Below are the code and all the weights of a small trained network. Each question names an input and a class and asks about switching units off, where a switched-off unit gives its printed mean instead of its output.

import numpy as np


def w(rows, s, z=0):
    codes = np.array(rows[::2]) - 128.0
    scale = np.full(codes.shape[1], s)
    scale[-1] = z or s
    return codes * scale


def f(y):
    return y / 2 * (1 + np.tanh(0.7978845608 * (y + 0.044715 * y**3)))


def log_softmax(a):
    a = a - a.max(-1, keepdims=True)
    return a - np.log(np.exp(a).sum(-1, keepdims=True))


def net(x, mask):
    res = np.array(x, float).reshape(1, 4) / 4 @ E
    y = f(res @ A[0][:, :-1].T + A[0][:, -1])
    res = res + np.where(mask, y, B[0][:, -1]) @ B[0][:, :-1]
    return log_softmax(res[-1] @ U[:, :-1].T + U[:, -1])


A, B = {}, {}
E = w([
[106,103,217],'x0',
[105,173,103],'x1',
[157,41,70],'x2',
[2,126,116],'x3',
],0.0054)
A[0] = w([
[163,85,113,174],'N1',
[213,83,146,250],'N2',
[142,92,109,187],'N3',
[171,89,131,189],'N4',
[144,178,128,168],'N5',
[96,155,136,198],'N6',
[120,128,139,165],'N7',
[192,200,177,245],'N8',
[86,123,159,229],'N9',
[81,100,222,250],'N10',
[130,157,102,143],'N11',
[142,156,94,157],'N12',
[134,224,77,189],'N13',
[77,142,204,233],'N14',
[35,162,91,255],'N15',
[158,124,148,202],'N16',
[160,167,154,205],'N17',
[130,82,2,221],'N18',
],0.016,0.003)
B[0] = w([
[155,170,88,170],'N1',
[234,165,94,232],'N2',
[140,164,99,160],'N3',
[171,161,101,174],'N4',
[125,82,140,157],'N5',
[84,126,145,172],'N6',
[123,134,139,141],'N7',
[193,51,169,229],'N8',
[89,164,153,191],'N9',
[115,219,205,244],'N10',
[111,99,112,142],'N11',
[120,97,98,151],'N12',
[81,28,123,199],'N13',
[75,182,199,234],'N14',
[19,136,110,250],'N15',
[164,130,136,162],'N16',
[156,89,154,174],'N17',
[81,164,2,253],'N18',
],0.041,0.006)
U = w([
[63,204,220,125],'0',
[77,41,191,35],'1',
[255,131,147,14],'2',
[197,10,155,186],'3',
[191,196,52,154],'4',
[192,200,241,248],'5',
[59,132,65,107],'6',
],0.0038,0.0017)

Each question gives the input, the list of numbers given to net, and the class t.
The units are the neurons (one row each of A and B). Each row of codes is followed by its name. A weight is (code - 128) times the scale printed after its matrix; where a second scale follows, it is the last column's (A, B and U).
mask holds one flag per neuron, in row order. A switched-off neuron (its flag False) gives its mean, the last column of its row in B, instead of its output. The means were averaged over made-up inputs and are rounded, as every weight is.
A unit's drop is (log p(t) with every unit on - log p(t) with that unit switched off) / (log p(t) with every unit on - log p(t) with every unit switched off).
The circuit of an input: a set's keep is (log p(t) with only the set's units on - log p(t) with every unit switched off) / (log p(t) with every unit on - log p(t) with every unit switched off). Starting from the 12 units with the biggest drops (on a tie, the unit counted first), units are removed one at a time, each time the one whose removal leaves the highest keep (on an exact tie, the one counted first), for as long as the keep stays at least 0.8.
circuit, biggest first: the units of the circuit, biggest drop first
unit that matters most: the unit with the biggest drop
k most important neurons: the k neurons with the biggest drops, biggest first
drop of u: that unit's drop, to one decimal
input [6,-3,-1,-5], class 5: circuit, biggest first => (N18, N13)
input [7,1,7,-7], class 2: circuit, biggest first => (N15, N2)
input [-6,0,-3,3], class 6: unit that matters most => N8
input [1,-8,4,-5], class 4: circuit, biggest first => (N1, N4)
input [1,5,0,-5], class 2: 2 most important neurons => (N15, N2)
input [-5,1,-7,3], class 1: 2 most important neurons => (N13, N18)
input [6,0,6,0], class 5: 3 most important neurons => (N18, N10, N15)
input [8,6,-6,-8], class 5: 2 most important neurons => (N10, N14)
input [7,-6,-8,-2], class 5: 2 most important neurons => (N8, N15)
input [6,-8,3,-1], class 5: 2 most important neurons => (N18, N10)
input [1,0,-7,-3], class 3: 2 most important neurons => (N8, N15)
input [6,3,5,-4], class 2: 2 most important neurons => (N18, N15)
input [1,8,2,-8], class 2: 2 most important neurons => (N2, N15)
input [-3,-4,-7,0], class 1: unit that matters most => N2
input [-4,5,1,-1], class 6: drop of N18 => 0.2
input [1,-4,-4,-7], class 2: drop of N2 => 0.2
input [0,-1,-8,-4], class 3: drop of N15 => 0.1
input [1,-6,3,-1], class 4: drop of N15 => -0.1
